Below is a small trained network, with its code and all its weights. Each question gives an input and a class and asks what happens when units are switched off, that is, made to give their printed mean instead of their output.

import numpy as np


def w(rows, s, z=0):
    codes = np.array(rows[::2]) - 128.0
    scale = np.full(codes.shape[1], s)
    scale[-1] = z or s
    return codes * scale


def f(y):
    return np.maximum(y, 0)


def log_softmax(a):
    a = a - a.max(-1, keepdims=True)
    return a - np.log(np.exp(a).sum(-1, keepdims=True))


def net(x, mask):
    res = np.array(x, float).reshape(1, 4) / 4 @ E
    y = f(res @ A[0][:, :-1].T + A[0][:, -1])
    res = res + np.where(mask, y, B[0][:, -1]) @ B[0][:, :-1]
    return log_softmax(res[-1] @ U[:, :-1].T + U[:, -1])


A, B = {}, {}
E = w([
[133,92,210,75,26,2,202,119,79,92,136,137],'x0',
[154,116,176,157,70,68,46,156,181,218,18,169],'x1',
[139,180,240,242,156,126,161,102,85,122,187,253],'x2',
[7,223,155,130,155,108,179,15,107,200,103,145],'x3',
],0.0077)
A[0] = w([
[179,56,143,119,53,71,73,178,186,150,79,137,161],'N1',
[113,175,182,157,135,119,187,83,39,92,222,199,79],'N2',
[185,53,151,106,31,57,43,198,166,144,43,121,196],'N3',
[178,129,68,219,224,254,49,168,195,128,136,149,39],'N4',
[92,192,194,209,133,94,119,82,156,205,85,221,179],'N5',
[190,35,92,92,91,128,134,213,124,52,173,80,5],'N6',
[111,77,105,12,110,132,188,119,84,97,131,42,126],'N7',
[127,145,139,156,116,116,33,145,215,232,19,158,150],'N8',
[73,192,229,184,128,91,176,72,82,152,144,239,194],'N9',
[44,152,49,59,132,141,140,60,145,168,42,29,98],'N10',
],0.0071,0.0024)
B[0] = w([
[165,34,113,112,78,121,88,175,179,83,118,88,207],'N1',
[165,33,171,186,95,126,149,180,109,83,94,157,215],'N2',
[187,25,126,119,76,93,58,193,206,45,123,137,232],'N3',
[78,198,102,202,201,180,101,197,111,133,219,202,222],'N4',
[163,119,144,102,124,97,187,64,68,124,35,94,235],'N5',
[198,109,95,61,157,115,189,29,99,199,72,2,205],'N6',
[116,151,218,81,111,29,144,105,174,146,147,160,197],'N7',
[158,11,132,191,71,153,124,156,133,32,16,114,227],'N8',
[196,141,202,128,144,101,233,28,56,162,73,148,253],'N9',
[104,133,42,54,130,110,29,151,250,156,196,60,212],'N10',
],0.0074,0.013)
U = w([
[131,145,212,176,126,115,204,92,39,109,115,226,147],'0',
[138,150,112,94,158,135,164,32,102,168,89,77,144],'1',
[123,201,105,146,162,173,116,125,65,159,152,157,44],'2',
[179,136,94,118,207,194,156,93,97,154,165,93,140],'3',
[60,206,96,62,157,105,76,137,185,170,232,121,111],'4',
[106,120,73,192,151,254,54,211,149,85,150,151,169],'5',
[168,75,149,105,52,73,112,132,153,85,100,113,142],'6',
[93,210,122,136,138,154,102,92,71,165,112,169,2],'7',
],0.0086,0.005)

Each question gives the input, the list of numbers given to net, and the class t.
The units are the neurons (one row each of A and B). Each row of codes is followed by its name. A weight is (code - 128) times the scale printed after its matrix; where a second scale follows, it is the last column's (A, B and U).
mask holds one flag per neuron, in row order. A switched-off neuron (its flag False) gives its mean, the last column of its row in B, instead of its output. The means were averaged over made-up inputs and are rounded, as every weight is.
A unit's drop is (log p(t) with every unit on - log p(t) with that unit switched off) / (log p(t) with every unit on - log p(t) with every unit switched off).
The circuit of an input: a set's keep is (log p(t) with only the set's units on - log p(t) with every unit switched off) / (log p(t) with every unit on - log p(t) with every unit switched off). Starting from all 10 units, units are removed one at a time, each time the one whose removal leaves the highest keep (on an exact tie, the one counted first), for as long as the keep stays at least 0.8.
units of the circuit, in order: the units of the circuit, biggest drop first
top k neurons: the k neurons with the biggest drops, biggest first
drop when u is switched off: that unit's drop, to one decimal
input [5,-8,-1,4], class 0: units of the circuit, in order => [N3 N2]
input [-8,-3,-3,7], class 4: units of the circuit, in order => [N10]
input [-6,8,-5,2], class 5: units of the circuit, in order => [N4 N9]
input [0,-4,-2,7], class 4: units of the circuit, in order => [N10 N8]
input [3,-7,0,6], class 0: units of the circuit, in order => [N2 N3]
input [-4,-4,-2,-5], class 3: top 2 neurons => [N6 N3]
input [-3,7,6,-8], class 5: top 3 neurons => [N4 N9 N7]
input [-6,2,5,0], class 0: top 2 neurons => [N10 N5]
input [-5,-1,-4,-6], class 5: top 2 neurons => [N4 N9]
input [-6,8,-4,0], class 5: top 2 neurons => [N4 N9]
input [-7,8,-6,-2], class 5: drop when N4 is switched off => 0.3
input [-5,-7,-2,-5], class 3: drop when N10 is switched off => 0.3
input [-8,2,-2,3], class 5: drop when N3 is switched off => 0.0
input [0,-7,-7,-5], class 1: units of the circuit, in order => [N6]
input [-3,0,3,-6], class 5: drop when N9 is switched off => 0.1
